cols: R L N P Q W
[111  -4  67  91 -35  89] : Nedi
[ -1 -31  10 -18 -15  71] : bor
[ 14 -28  12 -16 -19  65] : lofik
[ 15 -39  22 -25 -27  76] : lemeb
down: [12 22]
N
down: [71 65 76]
W

cols: C T U S V X
[  35 -117  -23  -12  -59 -117] = tera
[-109    4  -54   -4  -63    4] = niba
[ 75   8  77 -26 -69   8] = tulut
[-105    5  -32   58  -36    5] = Sukez
[-96   9  24  42 -74   9] = laru
[  8 -33 -35 -48 110 -33] = Mopen
[-118   18   19   -5  -65   18] = Poti
q: [-118   18   19   -5  -65   18]
Poti

cols: F M Y K B Z A
[  48  -62    7  -18   12 -103  -33]  ditok
[ 80  -6  21  38  71 -28 -51]  Sika
[ 43 -67   5  -7  35 -69 -62]  gebut
[-72 -64 -44 -46  -1 -71 -97]  siz
[ 43 -54   5  -7  35 -69 -62]  Dovub
[ 10  -1  -9   1  76  -4 -69]  befit
[-54 -35 -36 -42  38 -34 -80]  mazed
[-97 -39 -54 -26  32 -39 -22]  vak
down: [-7  1]
K
down: [-62  -6]
M
down: [ -7   1 -42]
K
down: [-67 -64 -54]
M

cols: G D J H E
[  7  54 -68  26 114] = supil
[ 43  44 -23  11 119] = pipen
[-16  38  48 -36 -18] = nal
[ 49  42 -16   9 117] = pokuz
[-3 45 49 -9 44] = Nefo
[ 47  43 -18   9 118] = makup
[ -43    5   10  -44 -123] = dufi
down: [ 48 -16]
J
down: [49 -3 47]
G
down: [-18  10]
J
down: [44 38 42 45]
D
down: [ -3  47 -43]
G
down: [-3 47]
G

cols: rud kaz rorop fopu dum Sogi
[ 84 -58  56  72  59 -34] -> Gamid
[ 41 109  53  33  70 -77] -> pesel
[-62 -71 -57 -54 -79  82] -> Vovi
down: [ 33 -54]
fopu
down: [84 41]
rud
down: [72 33]
fopu
down: [109 -71]
kaz

cols: vabe Fen Guzu Tuf nilu Mul
[  0   9 124 106   7   7]  silel
[ 0  0 63 47 47  2]  Momop
[ 0  2 23 20 20 11]  lumo
[ 7  2 32 18  7  0]  zum
down: [7 2]
Mul
down: [23 32]
Guzu

cols: bom Vek bovug Sogup Kip gon
[-38  43 105 -35 -21  14] = Fitaz
[ 75  39  48  -6 -46 -90] = viba
[  24  -45 -105   33   26   10] = novo
[  24  -45 -105   33   26   -1] = gafi
[-90  36 116 -43  -5  64] = Fus
down: [-6 33 33]
Sogup
down: [ 75  24  24 -90]
bom
down: [75 24 24]
bom
down: [  48 -105 -105]
bovug
down: [ 14 -90]
gon

cols: loga fover Tupu dega
[ 62  62  14 -31] : Dur
[ 70  70  15 -35] : gafig
[-29  23 104 -93] : zodel
[-47 -82 -87 100] : zura
down: [ 70 -29]
loga
down: [-35 -93 100]
dega

cols: Zaku vis bod dizap sesob fipep vuli
[ 66 -34 -11  28  11  53  52]  gulu
[-89  -2   3 -40  20  85  13]  bal
[-89  -2   3 -40  20  85 -43]  vopev
[ -5  -2   3 -40  20  85 -43]  kug
[-65 -57  25   8  34  16  45]  Dobil
down: [-89  -5 -65]
Zaku
down: [ -5 -65]
Zaku

cols: Folez Bodu sol baga Bup kega
[-83  18  23 -10  81  74] -> vefor
[-96  34 -40 -69  -4 -28] -> Kifa
[ 74 -19 -76  46  44  60] -> romog
[ 18 -89 -86  53 -99  81] -> gof
[ 75  -8 -46 -10 -98 -18] -> Toka
[-97   8 -31  42 -76  42] -> fadob
[   6 -102  -40  -53   79   37] -> kala
[ 72  -9 -61 -87 -99  20] -> Lupi
[-75  92  33  66 -76  -7] -> Pugu
[-20 -31  32 -15  22 -85] -> Niv
down: [-10 -69  46  53 -10  42]
baga
down: [ -19  -89   -8    8 -102   -9   92  -31]
Bodu

cols: Soton fof bebeb Zev pok
[-34  36  23  23  -9]  tesid
[-40  38  29  25  -5]  zus
[-32  24  34  37 -44]  leva
[-76  33  25  29 -42]  Fef
[-81  48  52  17 -61]  zugi
[-62  64  57  26 -29]  valo
[-53  50  31  24 -49]  demar
[-97  49  45  32 -55]  vol
[-18  12  19   9  19]  rorud
[-94  35  31  34 -45]  sed
[-32  24  34   8  -1]  Kigib
down: [-81 -62 -53 -97 -18 -94]
Soton
down: [17 26 24]
Zev
down: [-62 -53]
Soton
down: [-44 -42 -61 -29]
pok
down: [-42 -61 -29 -49 -55  19]
pok
down: [-44 -42 -61 -29 -49]
pok

cols: Rika nebe badol falem gereb kam
[ 77 -16 -77  65  27  27] = biku
[-68  76  75 -63   1 -42] = Davug
[ 27  93 -31  30  64 -41] = kibop
[-61  -3  74 -65 -43   5] = Zuga
[-69  30  79 -68 -27 -16] = defo
[ 74   1 -75  65  35  17] = safu
[ 71 -79 -64  52 -15  62] = fol
[ 79 -42 -76  64  12  42] = Lirif
[ 43  74 -47  43  61 -28] = siga
[-26 117  25 -18  49 -60] = zis
down: [ 35 -15  12]
gereb
down: [-31  74]
badol
down: [ 27   1  64 -43 -27  35 -15]
gereb
down: [ 75 -31]
badol
down: [27  1 64]
gereb
down: [93 -3]
nebe
down: [-43 -27  35]
gereb

cols: sef kabug tuku fud ger
[-28  37 -58 -40   6] : gepi
[-59  37 -67  86  57] : buven
[-28  -3 -58 -40   6] : mebe
down: [-59 -28]
sef
down: [37 -3]
kabug

cols: gana mevo farag Revat vuko
[ 26 -84 -29  25 -21] = begod
[ 19 -30 -27 -24 -42] = nubu
[ 19 -30 -22 -11 -12] = roz
[ 33 -49 -47 -17 -22] = Fede
[ 50  19 -14 -37   6] = Tupev
[ 64  22 -74 -39 -85] = lata
[ 12 -26   0  21 -68] = buka
down: [19 19 33]
gana
down: [19 19]
gana
down: [-11 -17 -37 -39  21]
Revat
down: [-84 -30 -30]
mevo
down: [-30 -30]
mevo

cols: dasun fuso Biso Tirig zado fetoz difi sufo Movap
[-33  29 -29  18  50  17   5   4  46] -> Tor
[-33  29 -29  18  50  17   5   4  -4] -> luk
[ 41   1 -17 -28 -17 -13   8 -14  19] -> mabot
[ 41   1 -17 -28 -17 -13   8 -25  30] -> lebis
down: [-4 19 30]
Movap

cols: Lesoz zedes Veton gifup
[33 41 13 52] : Rar
[-78 -19 -19 -90] : Zibik
[-77   4 -20 -80] : tebo
[ 49 -28  16  41] : kap
down: [ 13 -19]
Veton
down: [-19 -20]
Veton
down: [-90 -80]
gifup

cols: puvet Kud nat vaze Pilu
[-12 -58   3  66  51]  bekar
[-31 -44   5  49  92]  mek
[-12 -58   2  75  29]  Bof
down: [-58 -44]
Kud
down: [51 92]
Pilu

cols: Tebu pefo dup fugud sobod
[-68  86 -91  49 -71] : zodu
[-81  98 -93  49 -83] : Pif
[ 57 -66  63 -31  58] : Lus
[ 16 -23  19  -9  17] : bir
[ 2 -4  4  1  2] : tal
[ 68 -74  62 -37  68] : bif
[ 55 -68  66 -32  56] : gopi
[-67  77 -63  33 -67] : buvu
down: [-37 -32  33]
fugud
down: [ 86  98 -66]
pefo
down: [-68 -81]
Tebu
down: [ 98 -66]
pefo

cols: Duvo ruba Datir Rik
[-105  -99   37  -24] = somo
[-85  48 -64 -25] = penam
[-26  -1  -3  33] = Sefu
[ 65  70  77 -53] = Lize
[ 62  34 -22 104] = rig
[ 20 -35 -77  46] = fil
[ 85 -56 -39  40] = tov
[-31 -67  32  16] = sobom
[-48   8 -42 -56] = lufi
[ 47  16  19 -27] = befed
down: [-53 104  46  40]
Rik
down: [-99  48  -1  70  34 -35 -56]
ruba
down: [-24 -25  33 -53 104  46  40  16]
Rik
down: [ 70  34 -35 -56 -67   8]
ruba
down: [-85 -26  65  62  20  85 -31 -48  47]
Duvo
down: [ 32 -42  19]
Datir
down: [ 34 -35 -56]
ruba

